cols: J A T Y
[109 116  98 136] = Q_478
[ 80 152 163 130] = Q_777
[105 161 105 178] = Q_543
[109 116 167  83] = Q_456
col: [136 130] : Y
col: [163 105] : T

cols: P D V L W
[153 145 128  96 110]  Q_17
[ 85 148 123 156 173]  Q_679
[157 100 126 145 189]  Q_309
[155 145 128  94 137]  Q_722
[157 158 126 155 189]  Q_697
[100 112 146 104  65]  Q_31
[128 112  90 125 116]  Q_691
[136  87 149 138 116]  Q_991
[157 174 127  80 155]  Q_638
[ 89 125  93 148 112]  Q_21
step +1: [148] : [149]
where: [158] : Q_697, 1
step -1: [157] : [156]
step +1: [145 128] : [146 129]
where: [146] : Q_31, 2
where: [94] : Q_722, 3

cols: X Z Q N
[ 84 113  93 109] -> Q_12
[103 150 128 139] -> Q_100
[ 87  86 143 130] -> Q_914
[114 158 165 136] -> Q_937
[120  95  87 113] -> Q_94
[124 177 168 148] -> Q_533
[149 113 101 105] -> Q_728
where: [103] : Q_100, 0
where: [114] : Q_937, 0
where: [84] : Q_12, 0

cols: B R E K G C
[137 128  73  76 176 100] : Q_792
[106  86 146 185 165 146] : Q_686
[101 102 177 115  92 124] : Q_16
[138 124 114 125 105 123] : Q_725
[101 102 177 115  92 106] : Q_207
[ 81 182  90 102 166 111] : Q_698
where: [105] : Q_725, 4
where: [165] : Q_686, 4
where: [138] : Q_725, 0

cols: U F M H S
[167 166 132 130 135]  Q_64
[167 166 132  73 135]  Q_552
[167 166 132 130 142]  Q_357
find: [167 166 132 130 135] : Q_64
find: [167 166 132 130 142] : Q_357
step -1: [167 166] : [166 165]

cols: niv biber beve zozo Bolet Tonu vimi pupib lizup Vafen
[134 120 138 169 156 120 119 123 148 143] -> Q_598
[135 116 121 153 153 147 110 128  83 135] -> Q_296
[133 117 148 190 164 109 115 121 158 140] -> Q_371
[134 139 151 166 141  84 110 129  86 136] -> Q_41
[141 137 123 106 144 123 116 106 123 135] -> Q_812
[132 122 141 162 149 120 115 130 153 145] -> Q_66
[141 137 123 106 144 123 151 106 123 135] -> Q_362
[133 117 148 192 164 109 113 122 158 140] -> Q_23
col: [148 151] : beve
where: [128] : Q_296, 7

cols: rufe Fom fibos Napu gelet lini gisat kolis bizep
[133 164  96  76  89  75  70 115 127]  Q_699
[111 173 106 123  90  89 133 142 134]  Q_35
[113 144 107 102 108 127 122 127  88]  Q_611
step +1: [ 90  89 133 142] : [ 91  90 134 143]
col: [115 142] : kolis
step -1: [90 89] : [89 88]

cols: lav zapa Tufe vum Nup
[117 124 124 135 123]  Q_53
[180 126 142 126 103]  Q_651
[112 124 124 135 123]  Q_562
col: [142 124] : Tufe
step -1: [112 124] : [111 123]
step -1: [180 126 142] : [179 125 141]
step -1: [126] : [125]
col: [126 124] : zapa

cols: mek lak kig pob nik
[180 157  64 177  69] = Q_111
[113  93 126 100 152] = Q_975
[ 75  77  92 136 112] = Q_516
[ 90  80 119 165 141] = Q_597
[ 91 187 177  82 105] = Q_160
[186  65 151  69 128] = Q_930
[112  67  66 175 119] = Q_780
col: [ 69 152 112 141] : nik
step +1: [ 91 187 177  82] : [ 92 188 178  83]
col: [65 67] : lak
where: [187] : Q_160, 1

cols: neme Bar pevav pade kapub Fulu pef
[132 156  92 160 156 191 132]  Q_354
[132 156  92 155 157 191 132]  Q_633
[132  90  92 160 156 191 131]  Q_380
[124 156  91 151 153 173 122]  Q_197
step -1: [155] : [154]
where: [153] : Q_197, 4
where: [151] : Q_197, 3
where: [91] : Q_197, 2
col: [155 160] : pade
find: [132 156  92 155 157 191 132] : Q_633

cols: pof depok taz taf sonep dol rol nog
[157 103  88 101 125 114 154 136] : Q_99
[112 110 168 178 122 133  98 117] : Q_490
[131 108 158 163 130 136 149 147] : Q_468
[106 128 185 140 118  92 115  97] : Q_382
[133 134 130 143 136 116 148 130] : Q_754
[110 142 143 135 124 111 102 135] : Q_879
[127 142 136 149 133 121 123 127] : Q_781
[136 176 126 130 139 167 120 101] : Q_759
[136 176 126 130 137 143 124 127] : Q_689
[133 111 147 131 120 158 111 106] : Q_817
[129 107 145 154 131 162 109 141] : Q_632
[130 151 124 139 132 132 137 145] : Q_391
col: [120 124] : rol
where: [114] : Q_99, 5
step -1: [120] : [119]
where: [168] : Q_490, 2

cols: Busef tef Popev noz sivi mola puz damen Dus kam
[131 133 130 127 138 122 128 133 130 131] -> Q_824
[131 133 130 127 138 122 128 133 122 124] -> Q_236
[ 92 124 129 130 125 129 125 125 131 130] -> Q_65
[131 133 130 127 138 122 128 133 130 122] -> Q_381
[131 133 130 127 138 122 128 133  93 102] -> Q_463
step +1: [133] : [134]
col: [133 124] : tef
where: [93] : Q_463, 8

cols: fesa giv Tepat golo
[137 151  78 110] -> Q_147
[ 91 111 106 117] -> Q_510
[ 79 158  79 148] -> Q_268
col: [106  79] : Tepat
where: [91] : Q_510, 0
where: [158] : Q_268, 1
col: [91 79] : fesa
where: [110] : Q_147, 3

cols: zor zomed menep Zonet kon petip rila duvo
[128 129 176 125 129 126 128 130] -> Q_320
[148 124 121 121 126 130 125 169] -> Q_716
[ 77 130 143 129 127 128 133 182] -> Q_106
[118 124 143 123 126 123 132  92] -> Q_139
[148 128 165 129 127 128 134 156] -> Q_76
[ 97 124 154 118 126 125 126 143] -> Q_495
col: [148  77] : zor
col: [182  92 156 143] : duvo
col: [125 121] : Zonet
col: [176 121 143 143] : menep

cols: duda kidi ketof sevul nef tukas Lefod guk tov bur
[146  95 125 128 124 113 144 149 154 142]  Q_150
[133 128 138 104 139 107 105 163 131 129]  Q_828
[132 142 111 164 111 123 110 132 118 137]  Q_522
[150 149 108 140 128 125 125 118 107 164]  Q_390
[115 122 142 168  98 147 122 136 119 112]  Q_80
[ 63 143 129 168  76 118  99 144 123 164]  Q_569
[146  95 125 128 124 113 144 149 154 147]  Q_588
[141 164 101 134 124  94 129 148  92 123]  Q_355
[140 134 158 121 105 131  92 140 161 151]  Q_441
[134 142  99 107 154 125 104 137 152 140]  Q_97
[ 91 114 123 120 127 121 141  95 167 112]  Q_785
col: [122  99 144] : Lefod
where: [63] : Q_569, 0
col: [154 127] : nef
where: [110] : Q_522, 6

cols: fune rara Deto refu Kol
[133 117 128 130 131] : Q_214
[123 138 113 132 124] : Q_608
[143  64 109 122 120] : Q_376
[103  96 126 140 116] : Q_519
[108  72 153 143 122] : Q_675
[136 132 124 127 136] : Q_554
[117  93 156 145 132] : Q_254
[128 141 100 132 124] : Q_168
step -1: [132 124 127] : [131 123 126]
step -1: [122] : [121]
step +1: [127] : [128]

cols: piti komu sot kadu tufak Fir zir mim
[149 115  83 176 134 113 167  87] = Q_926
[ 97 166 143 161 103  88  84 119] = Q_803
[137  84 151 172  93 112 143 107] = Q_324
col: [149  97] : piti
step -1: [166 143 161] : [165 142 160]
step -1: [166 143] : [165 142]
col: [ 97 137] : piti

cols: Teg supov riten mosom
[138 139 131 168] : Q_323
[155 179 157 166] : Q_71
[138 139 131 135] : Q_963
step -1: [157] : [156]
col: [166 135] : mosom
step +1: [138 139] : [139 140]
where: [166] : Q_71, 3

cols: Nis sen geba Nitok duvoz Vad
[176  94 126 169 102 147] : Q_292
[150  98 140 159 168 141] : Q_784
[176 151 100 139 133 116] : Q_903
where: [140] : Q_784, 2
step -1: [151] : [150]
step +1: [168] : [169]
col: [176 150] : Nis
col: [150 176] : Nis
where: [169] : Q_292, 3

cols: Gute sozis zifid Tuvu
[ 78 135 130 118] = Q_947
[ 88  79 146 153] = Q_724
[157 122 127 134] = Q_429
[165 157 116 115] = Q_224
col: [130 146] : zifid
where: [115] : Q_224, 3
col: [130 146 127] : zifid

cols: Ped sal Kive vukam mero
[192 119 122 116 117] -> Q_538
[192 119 122 121 141] -> Q_585
[192 148 122 121 141] -> Q_400
[ 61 108 104 121 105] -> Q_508
where: [116] : Q_538, 3
step +1: [192 148 122] : [193 149 123]
step +1: [148 122 121] : [149 123 122]
col: [121 121 121] : vukam

cols: Bevos zosab fuv tupe Ves nefip
[121 113 114 120  73 152] = Q_809
[157 133 131  97 133 109] = Q_481
[156 133 145 116 114  86] = Q_782
[123 124 106 120  87 147] = Q_646
[164 147 148 118 107  90] = Q_676
[ 76 144  84 158  90 113] = Q_734
col: [120  97 116 120] : tupe
step -1: [144  84 158] : [143  83 157]

cols: fenu tipib zipud lon
[132  64 126 123] : Q_850
[180 130 133 104] : Q_417
[135 134 122  95] : Q_418
[135 134 122 126] : Q_961
[122 121 126 116] : Q_312
step +1: [135 134] : [136 135]
step +1: [135 134 122] : [136 135 123]
col: [135 135] : fenu
col: [123 104  95] : lon
col: [134 134] : tipib
step +1: [180 130] : [181 131]

cols: devuk sopi Givu sotag Nunek
[125 167 171 140 103] = Q_774
[134 151 155 135 157] = Q_807
[125 167 171 140 180] = Q_483
where: [135] : Q_807, 3
col: [125 134] : devuk

cols: kan Musu surid Tur baz gil voka Palov bivu vabez
[127 152 122 112 124 136 183 103 122 127]  Q_293
[129 123 133 144 152 134 151 126 158 135]  Q_682
[129 110 133 144 152 134 151 126 158 135]  Q_692
step -1: [110 133 144 152] : [109 132 143 151]
where: [123] : Q_682, 1

cols: fol Zifi kupam sezil mipak sav pib Movot Zes
[154 121 120 131 117 147 135 139 171] -> Q_237
[154 121 147 131 117 147 135 137 158] -> Q_978
[107 193 136 140 154 109 148 116 147] -> Q_170
col: [147 147] : sav
where: [158] : Q_978, 8

cols: Tirap Gal sim Zan rarem geku
[123 108 107 113 110 157]  Q_440
[132 149 150 139 139  90]  Q_498
[184 116 107 108 106 105]  Q_992
[166 140 140 136 132 141]  Q_810
[163 135 140 134 104 139]  Q_707
[165 136 140 136 132 141]  Q_91
where: [105] : Q_992, 5
col: [140 140 140] : sim
step -1: [123 108 107 113] : [122 107 106 112]
where: [116] : Q_992, 1
where: [150] : Q_498, 2
step -1: [108 107 113 110] : [107 106 112 109]
col: [140 135 136] : Gal

cols: dov Zof zelup divi
[151 117 153 102] : Q_962
[155 184 140 118] : Q_581
[127 118 153 102] : Q_604
where: [184] : Q_581, 1
step -1: [151] : [150]
where: [117] : Q_962, 1
where: [155] : Q_581, 0
col: [117 184] : Zof

cols: Vero kotef nosub tivil Dobi soke
[119 141 139  74 131  71] = Q_115
[119 141 139  74 131  63] = Q_117
[101 140 109 137 158 137] = Q_10
step -1: [139  74 131] : [138  73 130]
col: [119 119] : Vero
where: [109] : Q_10, 2
where: [71] : Q_115, 5
col: [139 109] : nosub

cols: Zozar bopo kuven luzus
[ 75 157  72 121]  Q_234
[173  69 154 166]  Q_211
[ 73 129  62 132]  Q_473
[ 92  96  64 159]  Q_544
[103 195 127  82]  Q_706
step -1: [ 75 157] : [ 74 156]
col: [159  82] : luzus
col: [ 69 129  96] : bopo
where: [103] : Q_706, 0
where: [96] : Q_544, 1
where: [127] : Q_706, 2

cols: fiso pagol kas pel gor
[ 64 126 127 173 178] = Q_934
[ 64 126 127 173 135] = Q_535
[ 64 126 127 124 123] = Q_340
col: [173 173] : pel
where: [135] : Q_535, 4
step +1: [127] : [128]
find: [ 64 126 127 173 178] : Q_934
step -1: [ 64 126] : [ 63 125]
col: [135 123] : gor

cols: Nibav teme doz Dem Pup nagi Dazit gib neba
[113 128 107 145 178 110 124 127  99]  Q_331
[112 113 107 144 178 110 122 112 101]  Q_62
[112 113 107 144 178 109 122 127 101]  Q_901
find: [112 113 107 144 178 109 122 127 101] : Q_901
step +1: [113 107 144] : [114 108 145]
step -1: [145] : [144]

cols: vuno mefo repe rufa zuteg Gedun
[101  74 148 104 112  94] = Q_558
[ 96  87 177 129  80 107] = Q_917
[ 91  81 171 119  82 100] = Q_852
[ 79 100 147 100  79 101] = Q_789
[ 77  93 163 109  68 101] = Q_471
[ 90  84 141 170 102  94] = Q_965
[ 81 110 136  96  83 105] = Q_154
[ 94  76 175 123  84 100] = Q_565
step -1: [104 112] : [103 111]
step +1: [141 170] : [142 171]
where: [171] : Q_852, 2
step -1: [81] : [80]
step +1: [96 87] : [97 88]

